Below is a small trained network, with its code and all its weights. Each question gives an input and a class and asks what happens when units are switched off, that is, made to give their printed mean instead of their output.

import numpy as np


def w(rows, s, z=0):
    codes = np.array(rows[::2]) - 128.0
    scale = np.full(codes.shape[1], s)
    scale[-1] = z or s
    return codes * scale


def f(y):
    return np.maximum(y, 0)


def log_softmax(a):
    a = a - a.max(-1, keepdims=True)
    return a - np.log(np.exp(a).sum(-1, keepdims=True))


def net(x, mask):
    res = np.array(x, float).reshape(1, 5) / 4 @ E
    y = f(res @ A[0][:, :-1].T + A[0][:, -1])
    res = res + np.where(mask, y, B[0][:, -1]) @ B[0][:, :-1]
    return log_softmax(res[-1] @ U[:, :-1].T + U[:, -1])


A, B = {}, {}
E = w([
[59,189,122,108,62,161,200,92],'x0',
[143,85,207,148,140,163,125,11],'x1',
[190,130,103,84,56,199,58,131],'x2',
[160,196,186,211,147,190,146,183],'x3',
[103,219,172,46,175,111,43,108],'x4',
],0.011)
A[0] = w([
[150,164,144,181,137,174,126,137,63],'N1',
[129,65,70,112,111,106,149,96,76],'N2',
[49,188,126,108,66,148,195,86,87],'N3',
[148,85,83,176,91,142,177,139,25],'N4',
[111,195,130,89,159,115,87,103,3],'N5',
[145,75,101,180,99,130,162,147,35],'N6',
[75,141,161,139,191,51,195,120,79],'N7',
[104,212,173,60,186,109,61,124,89],'N8',
[159,187,164,187,149,188,140,173,91],'N9',
[202,61,139,148,217,68,63,164,85],'N10',
[86,85,92,43,124,73,90,89,57],'N11',
[80,119,155,128,185,91,162,138,48],'N12',
[121,85,212,151,133,163,145,8,47],'N13',
[118,146,99,119,122,91,152,191,19],'N14',
[145,168,179,156,142,164,129,168,57],'N15',
[95,167,58,112,110,92,135,226,81],'N16',
[125,130,145,131,136,153,136,146,65],'N17',
[199,135,115,60,34,212,77,131,82],'N18',
],0.013,0.0062)
B[0] = w([
[90,111,156,91,97,74,124,148,180],'N1',
[51,128,179,105,70,92,143,185,188],'N2',
[202,247,152,160,47,173,135,154,225],'N3',
[77,89,139,134,161,193,169,201,192],'N4',
[98,76,138,141,121,197,168,214,187],'N5',
[83,75,128,144,145,195,178,201,187],'N6',
[121,122,59,213,160,85,41,143,217],'N7',
[78,44,115,159,142,209,220,191,254],'N8',
[73,107,171,73,76,33,153,105,231],'N9',
[195,254,143,147,44,180,149,126,248],'N10',
[76,130,212,100,68,41,175,146,223],'N11',
[124,134,86,182,162,94,80,118,178],'N12',
[181,105,164,45,205,156,44,91,230],'N13',
[153,107,169,96,147,156,58,96,183],'N14',
[76,123,149,84,89,63,150,125,191],'N15',
[193,97,158,38,196,164,32,39,252],'N16',
[127,133,148,125,114,113,114,177,139],'N17',
[105,131,51,236,187,69,44,108,251],'N18',
],0.0094,0.014)
U = w([
[96,63,134,146,135,201,186,175,128],'0',
[87,126,169,64,74,8,148,143,119],'1',
[187,109,152,26,186,158,71,103,116],'2',
[116,141,77,238,157,58,79,134,116],'3',
[187,245,143,149,53,170,149,147,113],'4',
[140,127,105,110,121,102,166,111,252],'5',
[163,120,98,114,133,104,176,112,114],'6',
[121,150,76,116,144,111,171,102,114],'7',
],0.014,0.027)

Each question gives the input, the list of numbers given to net, and the class t.
The units are the neurons (one row each of A and B). Each row of codes is followed by its name. A weight is (code - 128) times the scale printed after its matrix; where a second scale follows, it is the last column's (A, B and U).
mask holds one flag per neuron, in row order. A switched-off neuron (its flag False) gives its mean, the last column of its row in B, instead of its output. The means were averaged over made-up inputs and are rounded, as every weight is.
A unit's drop is (log p(t) with every unit on - log p(t) with that unit switched off) / (log p(t) with every unit on - log p(t) with every unit switched off).
most important unit: the unit with the biggest drop
top k neurons: the k neurons with the biggest drops, biggest first
drop of u: that unit's drop, to one decimal
input [-1,-4,-7,-6,-3], class 3: top 3 neurons -> (N7; N9; N12)
input [1,0,3,3,3], class 5: most important unit -> N7
input [-2,3,-2,-2,4], class 0: top 2 neurons -> (N16; N8)
input [1,-2,-7,-5,6], class 3: top 2 neurons -> (N7; N12)
input [-1,-6,8,-3,8], class 0: top 2 neurons -> (N8; N5)
input [1,-7,-3,-5,-5], class 2: top 2 neurons -> (N16; N8)
input [5,0,4,-6,6], class 0: top 4 neurons -> (N8; N5; N9; N10)
input [-1,-7,-6,5,-3], class 2: top 3 neurons -> (N16; N18; N14)
input [-3,-8,-1,-5,8], class 0: top 3 neurons -> (N8; N5; N13)
input [-4,1,-3,2,5], class 0: top 2 neurons -> (N8; N3)
input [8,0,-7,5,-6], class 4: top 3 neurons -> (N3; N18; N8)
input [-1,8,-6,5,-6], class 2: top 2 neurons -> (N13; N8)
input [-8,6,7,2,3], class 4: top 3 neurons -> (N10; N16; N7)
input [-7,4,-5,4,2], class 4: most important unit -> N10
input [-5,-4,3,-8,7], class 1: drop of N9 -> -0.1
input [-8,-8,8,7,-7], class 2: drop of N14 -> 0.4
input [6,-6,8,7,-1], class 3: drop of N11 -> 0.3
